Below is a small trained network, with its code and all its weights. Each question gives an input and a class and asks what happens when units are switched off, that is, made to give their printed mean instead of their output.

import numpy as np


def w(rows, s, z=0):
    codes = np.array(rows[::2]) - 128.0
    scale = np.full(codes.shape[1], s)
    scale[-1] = z or s
    return codes * scale


def norm(h):
    return h / np.sqrt((h * h).mean(-1, keepdims=True) + 1e-5)


def f(y):
    return y / 2 * (1 + np.tanh(0.7978845608 * (y + 0.044715 * y**3)))


def log_softmax(a):
    a = a - a.max(-1, keepdims=True)
    return a - np.log(np.exp(a).sum(-1, keepdims=True))


def net(x, mask):
    res = np.array(x, float).reshape(1, 4) / 4 @ E
    u = 0
    for l in range(3):
        y = f(norm(res) @ A[l][:, :-1].T + A[l][:, -1])
        res = res + np.where(mask[u : u + 12], y, B[l][:, -1]) @ B[l][:, :-1]
        u += 12
    return log_softmax(norm(res)[-1] @ U[:, :-1].T + U[:, -1])


A, B = {}, {}
E = w([
[97,83,202,173,148,57,93],'x0',
[47,255,86,139,119,85,28],'x1',
[37,142,114,168,251,157,179],'x2',
[130,92,130,73,209,147,10],'x3',
],0.009)
A[0] = w([
[162,155,233,66,69,103,112,85],'L0N1',
[119,218,136,194,137,135,70,126],'L0N2',
[99,116,223,206,183,18,131,39],'L0N3',
[184,71,89,191,146,141,139,121],'L0N4',
[124,54,137,107,117,166,158,94],'L0N5',
[78,170,155,140,55,90,254,1],'L0N6',
[211,118,165,195,154,187,136,115],'L0N7',
[83,161,169,140,210,160,182,20],'L0N8',
[86,91,116,39,151,127,109,95],'L0N9',
[198,135,62,133,127,96,101,116],'L0N10',
[128,222,217,139,183,177,148,89],'L0N11',
[155,129,133,99,157,128,127,72],'L0N12',
],0.0081,0.0028)
B[0] = w([
[148,61,31,143,115,113,134,186],'L0N1',
[79,160,156,81,125,76,161,239],'L0N2',
[112,87,126,155,130,71,102,253],'L0N3',
[87,159,147,103,123,100,128,168],'L0N4',
[76,185,151,85,128,81,126,180],'L0N5',
[172,194,174,216,145,107,121,229],'L0N6',
[80,160,147,102,122,99,128,173],'L0N7',
[173,59,4,120,148,104,154,200],'L0N8',
[121,149,166,218,126,151,124,154],'L0N9',
[97,97,125,164,99,145,128,152],'L0N10',
[139,110,59,112,140,107,125,160],'L0N11',
[120,152,155,146,128,134,124,120],'L0N12',
],0.014,0.0041)
A[1] = w([
[173,127,177,91,199,175,47,77],'L1N1',
[173,96,178,121,140,136,168,135],'L1N2',
[114,162,116,156,217,100,144,250],'L1N3',
[146,191,102,78,116,253,153,57],'L1N4',
[167,130,147,118,150,144,111,24],'L1N5',
[171,189,81,113,143,177,141,52],'L1N6',
[115,157,210,186,119,184,116,13],'L1N7',
[155,75,181,95,171,140,188,92],'L1N8',
[171,153,157,128,62,92,70,226],'L1N9',
[141,179,71,140,130,84,94,62],'L1N10',
[56,111,121,101,95,159,105,208],'L1N11',
[123,95,103,91,168,141,69,216],'L1N12',
],0.013,0.0015)
B[1] = w([
[202,195,134,192,106,116,210,165],'L1N1',
[112,238,112,87,174,119,45,155],'L1N2',
[175,95,119,87,105,248,141,254],'L1N3',
[107,42,196,159,173,13,73,173],'L1N4',
[73,149,146,191,134,182,100,116],'L1N5',
[119,59,159,175,157,32,68,163],'L1N6',
[138,99,119,128,128,179,153,141],'L1N7',
[73,238,112,77,126,126,61,173],'L1N8',
[188,97,86,76,208,217,136,223],'L1N9',
[105,175,176,85,131,142,137,205],'L1N10',
[153,129,153,126,113,131,182,161],'L1N11',
[159,192,133,204,70,92,213,193],'L1N12',
],0.012,0.0077)
A[2] = w([
[171,64,121,217,133,215,109,217],'L2N1',
[83,200,148,79,107,107,91,91],'L2N2',
[93,56,203,188,121,65,57,6],'L2N3',
[132,157,131,93,130,184,198,134],'L2N4',
[156,92,119,91,3,178,37,4],'L2N5',
[98,152,208,64,144,144,148,85],'L2N6',
[17,112,67,176,208,188,175,122],'L2N7',
[108,84,175,147,174,42,84,28],'L2N8',
[196,201,140,217,136,153,134,62],'L2N9',
[66,186,139,96,108,133,71,62],'L2N10',
[144,183,151,228,75,95,186,46],'L2N11',
[120,81,125,84,79,69,219,188],'L2N12',
],0.011,0.0028)
B[2] = w([
[60,155,154,64,124,155,106,232],'L2N1',
[123,177,163,58,104,102,174,211],'L2N2',
[121,76,87,143,113,90,4,190],'L2N3',
[100,67,149,156,141,93,82,230],'L2N4',
[185,91,57,116,196,115,186,159],'L2N5',
[67,158,138,113,106,163,117,197],'L2N6',
[244,119,89,96,113,114,141,217],'L2N7',
[103,121,118,141,111,71,31,203],'L2N8',
[104,115,151,215,135,97,177,254],'L2N9',
[122,178,145,67,119,94,152,180],'L2N10',
[193,156,141,196,157,120,151,210],'L2N11',
[74,142,183,150,150,200,115,177],'L2N12',
],0.016,0.0066)
U = w([
[185,166,197,249,165,115,200,193],'0',
[224,60,65,62,175,183,164,199],'1',
[97,225,191,23,123,98,148,155],'2',
[139,82,138,171,142,54,14,174],'3',
[39,90,189,141,133,219,119,118],'4',
[92,125,87,161,89,182,141,1],'5',
[159,131,117,151,63,161,121,18],'6',
],0.013,0.0057)

Each question gives the input, the list of numbers given to net, and the class t.
The units are the neurons (one row each of A and B). Each row of codes is followed by its name. A weight is (code - 128) times the scale printed after its matrix; where a second scale follows, it is the last column's (A, B and U).
mask holds one flag per neuron, layer by layer. A switched-off neuron (its flag False) gives its mean, the last column of its row in B, instead of its output. The means were averaged over made-up inputs and are rounded, as every weight is.
A unit's drop is (log p(t) with every unit on - log p(t) with that unit switched off) / (log p(t) with every unit on - log p(t) with every unit switched off).
The circuit of an input: a set's keep is (log p(t) with only the set's units on - log p(t) with every unit switched off) / (log p(t) with every unit on - log p(t) with every unit switched off). Starting from the 12 units with the biggest drops (on a tie, the unit counted first), units are removed one at a time, each time the one whose removal leaves the highest keep (on an exact tie, the one counted first), for as long as the keep stays at least 0.8.
circuit, biggest first: the units of the circuit, biggest drop first
most important unit: the unit with the biggest drop
k most important neurons: the k neurons with the biggest drops, biggest first
top k neurons in layer l: the k neurons of layer l with the biggest drops, biggest first
input [7,-7,-7,7], class 0: circuit, biggest first : L1N1, L1N12
input [-6,6,-4,-7], class 0: most important unit : L0N6
input [-5,-8,-7,-4], class 2: circuit, biggest first : L1N2, L1N8
input [4,-8,8,-2], class 1: circuit, biggest first : L0N8, L2N7
input [-8,-1,-8,-8], class 0: circuit, biggest first : L0N6, L2N9
input [7,7,7,-1], class 1: circuit, biggest first : L2N7, L1N3
input [-7,6,3,5], class 3: 4 most important neurons : L1N6, L0N3, L1N4, L0N5
input [1,2,3,4], class 0: top 3 neurons in layer 1 : L1N12, L1N9, L1N1
input [-1,3,8,7], class 1: 3 most important neurons : L0N8, L1N3, L2N7
input [-1,-8,7,-1], class 2: top 3 neurons in layer 1 : L1N8, L1N9, L1N2
input [0,-2,2,-3], class 4: 3 most important neurons : L1N3, L1N12, L1N1
input [6,4,5,-3], class 3: 3 most important neurons : L1N9, L0N3, L2N8
input [-8,-1,-4,6], class 3: 2 most important neurons : L1N4, L0N3
input [-8,4,2,-1], class 3: top neuron in layer 1 : L1N4
input [6,7,4,-6], class 2: 2 most important neurons : L0N2, L1N12
input [0,5,-6,5], class 1: top 3 neurons in layer 0 : L0N1, L0N10, L0N2
input [7,0,-2,-6], class 3: 3 most important neurons : L0N3, L1N12, L1N1
input [-5,3,1,-2], class 3: 2 most important neurons : L0N3, L1N4
input [5,-4,0,5], class 0: top 3 neurons in layer 1 : L1N1, L1N4, L1N12
input [2,-2,4,-3], class 1: most important unit : L0N8
input [-7,-6,-4,-4], class 3: 3 most important neurons : L1N4, L0N3, L0N2
input [-7,0,-7,-1], class 1: 4 most important neurons : L0N1, L0N10, L2N5, L1N9
